Look-ups in named tables: a row name and a column name give one cell, copied from the table.

bem =
        gor  tigig  nufis
dodit    46     65     42
bozet    22     40     26
dur      52     56     27
lukara   43     56     62
kuban    33     34     65
fofiva   41     61     79

What is the tigig of dur in bem?
56
What is the tigig of dodit in bem?
65
What is the tigig of fofiva in bem?
61
What is the gor of kuban in bem?
33
What is the gor of dodit in bem?
46
What is the gor of bozet in bem?
22
What is the nufis of fofiva in bem?
79
What is the gor of dur in bem?
52
What is the nufis of lukara in bem?
62
What is the gor of lukara in bem?
43
What is the nufis of bozet in bem?
26
What is the tigig of lukara in bem?
56
What is the nufis of kuban in bem?
65
What is the nufis of dodit in bem?
42
What is the gor of fofiva in bem?
41
What is the nufis of dur in bem?
27
What is the tigig of kuban in bem?
34

vid
|  | fivev | zil | dupi | rokez | mobaz | pulurep | betibu | lezug | gak | bafakos |
|---|---|---|---|---|---|---|---|---|---|---|
| demar | 6.65 | 6.55 | 5.99 | 4.95 | 4.69 | 4.66 | 6.38 | 6.46 | 3.39 | 3.63 |
| des | 5.27 | 3.84 | 4.22 | 3.03 | 3.10 | 1.24 | 5.45 | 2.96 | 7.80 | 1.83 |
| roba | 5.00 | 6.20 | 4.53 | 6.40 | 3.27 | 3.74 | 6.89 | 5.50 | 4.10 | 0.92 |
| ditesop | 5.51 | 3.79 | 4.45 | 2.58 | 3.32 | 1.20 | 5.29 | 2.95 | 7.90 | 2.28 |
| zos | 5.29 | 3.85 | 4.26 | 2.88 | 3.12 | 1.21 | 5.40 | 2.95 | 7.81 | 1.96 |

What is the pulurep of zos in vid?
1.21
What is the pulurep of ditesop in vid?
1.20
What is the rokez of demar in vid?
4.95
What is the gak of ditesop in vid?
7.90
What is the gak of zos in vid?
7.81
What is the mobaz of des in vid?
3.10
What is the betibu of des in vid?
5.45
What is the fivev of zos in vid?
5.29
What is the fivev of roba in vid?
5.00
What is the rokez of zos in vid?
2.88
What is the rokez of des in vid?
3.03
What is the pulurep of demar in vid?
4.66
What is the bafakos of demar in vid?
3.63
What is the bafakos of ditesop in vid?
2.28
What is the lezug of roba in vid?
5.50
What is the gak of demar in vid?
3.39
What is the zil of roba in vid?
6.20
What is the dupi of roba in vid?
4.53
What is the pulurep of roba in vid?
3.74
What is the rokez of roba in vid?
6.40
Row with the largest mobaz: demar

sira
columns: sen, geti, bil, geno, siza, favo, tum, zulusi, geze, danam
samunu: [35.284, 25.401, 89.873, 68.687, 14.065, 40.781, 65.238, 42.348, 10.640, 30.637]
ser: [64.293, 57.577, 76.394, 80.713, 57.575, 47.783, 9.783, 86.655, 35.479, 14.311]
mil: [37.873, 62.187, 22.671, 54.584, 15.596, 59.077, 71.251, 50.296, 54.348, 56.245]
bavuga: [83.579, 73.221, 37.705, 72.297, 32.798, 30.032, 59.758, 55.353, 17.487, 82.407]

geno of mil: 54.584
geze of mil: 54.348
zulusi of mil: 50.296
zulusi of bavuga: 55.353
favo of ser: 47.783
siza of bavuga: 32.798
geno of samunu: 68.687
sen of mil: 37.873
geti of samunu: 25.401
geno of bavuga: 72.297
geno of ser: 80.713
geti of mil: 62.187
bil of mil: 22.671
siza of ser: 57.575
sen of samunu: 35.284

Table mevalam
fields: dizop, zaru, takovus, dezenip
ripoga: [184, 89, 99, 91]
diti: [179, 37, 200, 43]
mifom: [133, 59, 181, 157]
lolasu: [144, 134, 80, 99]

lolasu, takovus -> 80
ripoga, dezenip -> 91
ripoga, dizop -> 184
ripoga, zaru -> 89
mifom, dezenip -> 157
lolasu, zaru -> 134
ripoga, takovus -> 99
mifom, dizop -> 133
mifom, zaru -> 59

sogizi
         manedi  garub  veb  vum  berod
tanudo       59    201  204  210    159
nipa        123    155  122  185    122
mamenip      35    148  184  158    198
vid         185    110    8  141    168
vana         87     47  163    1     25

tanudo, berod -> 159
vid, veb -> 8
mamenip, garub -> 148
tanudo, manedi -> 59
vid, manedi -> 185
mamenip, vum -> 158
vana, manedi -> 87
mamenip, manedi -> 35
Which row has the largest veb? tanudo

rit:
,solide,guronup
rel,31,12
lemanu,27,41
pofeba,28,52
dav,33,5
lugod,3,44
fal,32,5
dep,75,61
tarid,45,56
vikat,75,74
zed,3,44
zevurim,4,45
lib,14,47
bas,75,74

pofeba, solide -> 28
tarid, guronup -> 56
lemanu, guronup -> 41
pofeba, guronup -> 52
vikat, solide -> 75
fal, guronup -> 5
dav, guronup -> 5
vikat, guronup -> 74
lugod, solide -> 3
bas, guronup -> 74
zed, guronup -> 44
lemanu, solide -> 27
zed, solide -> 3
dep, solide -> 75
dep, guronup -> 61
rel, solide -> 31
zevurim, guronup -> 45
zevurim, solide -> 4
bas, solide -> 75
tarid, solide -> 45

tirul:
|  | kuve | daburer | kilip |
|---|---|---|---|
| dulo | -1.769 | 3.531 | -1.822 |
| fevu | 2.762 | 4.227 | 3.635 |
| sodid | 2.573 | 0.578 | 2.915 |
| miro | -1.846 | 3.221 | -2.727 |
| vof | 5.124 | -5.494 | 1.793 |
| keparif | 1.613 | 1.159 | 1.182 |
| pom | 2.627 | -1.256 | 2.686 |
| poz | 1.128 | -4.569 | -0.575 |

pom, daburer -> -1.256
miro, kilip -> -2.727
vof, daburer -> -5.494
keparif, daburer -> 1.159
fevu, kuve -> 2.762
fevu, kilip -> 3.635
dulo, kilip -> -1.822
poz, kuve -> 1.128
miro, daburer -> 3.221
Which row has the largest daburer? fevu

kude:
|  | mek | rov | gor |
|---|---|---|---|
| tafufes | 62090 | 31482 | 43650 |
| moze | 88079 | 88040 | 85422 |
| dig | 64593 | 25413 | 27538 |
| ribale | 69570 | 56644 | 53218 |
| kaz | 68756 | 87768 | 50038 |
| kar | 70837 | 81182 | 56613 |
| puvavez | 93097 | 28781 | 85358 |
| kapif | 59234 | 64754 | 23715 |
| kezuma | 65583 | 45385 | 60612 |

kapif, mek -> 59234
dig, mek -> 64593
puvavez, rov -> 28781
moze, gor -> 85422
ribale, mek -> 69570
kar, mek -> 70837
ribale, rov -> 56644
kezuma, gor -> 60612
tafufes, mek -> 62090
kar, rov -> 81182
kaz, gor -> 50038

rimaf:
,gor,fufo
sariz,155,163
kufu,161,85
gaf,215,119
fino,61,124
dod,86,172
gasaro,201,150
guf,171,203
rukigit,162,166
vipidub,121,100
bego,184,189
rof,142,181

What is the gor of rukigit in rimaf? 162
What is the fufo of gasaro in rimaf? 150
What is the gor of dod in rimaf? 86
What is the fufo of bego in rimaf? 189
What is the gor of vipidub in rimaf? 121
What is the fufo of sariz in rimaf? 163
What is the gor of bego in rimaf? 184
What is the fufo of guf in rimaf? 203
What is the fufo of dod in rimaf? 172
What is the gor of fino in rimaf? 61
What is the fufo of vipidub in rimaf? 100
What is the fufo of rukigit in rimaf? 166
What is the fufo of kufu in rimaf? 85

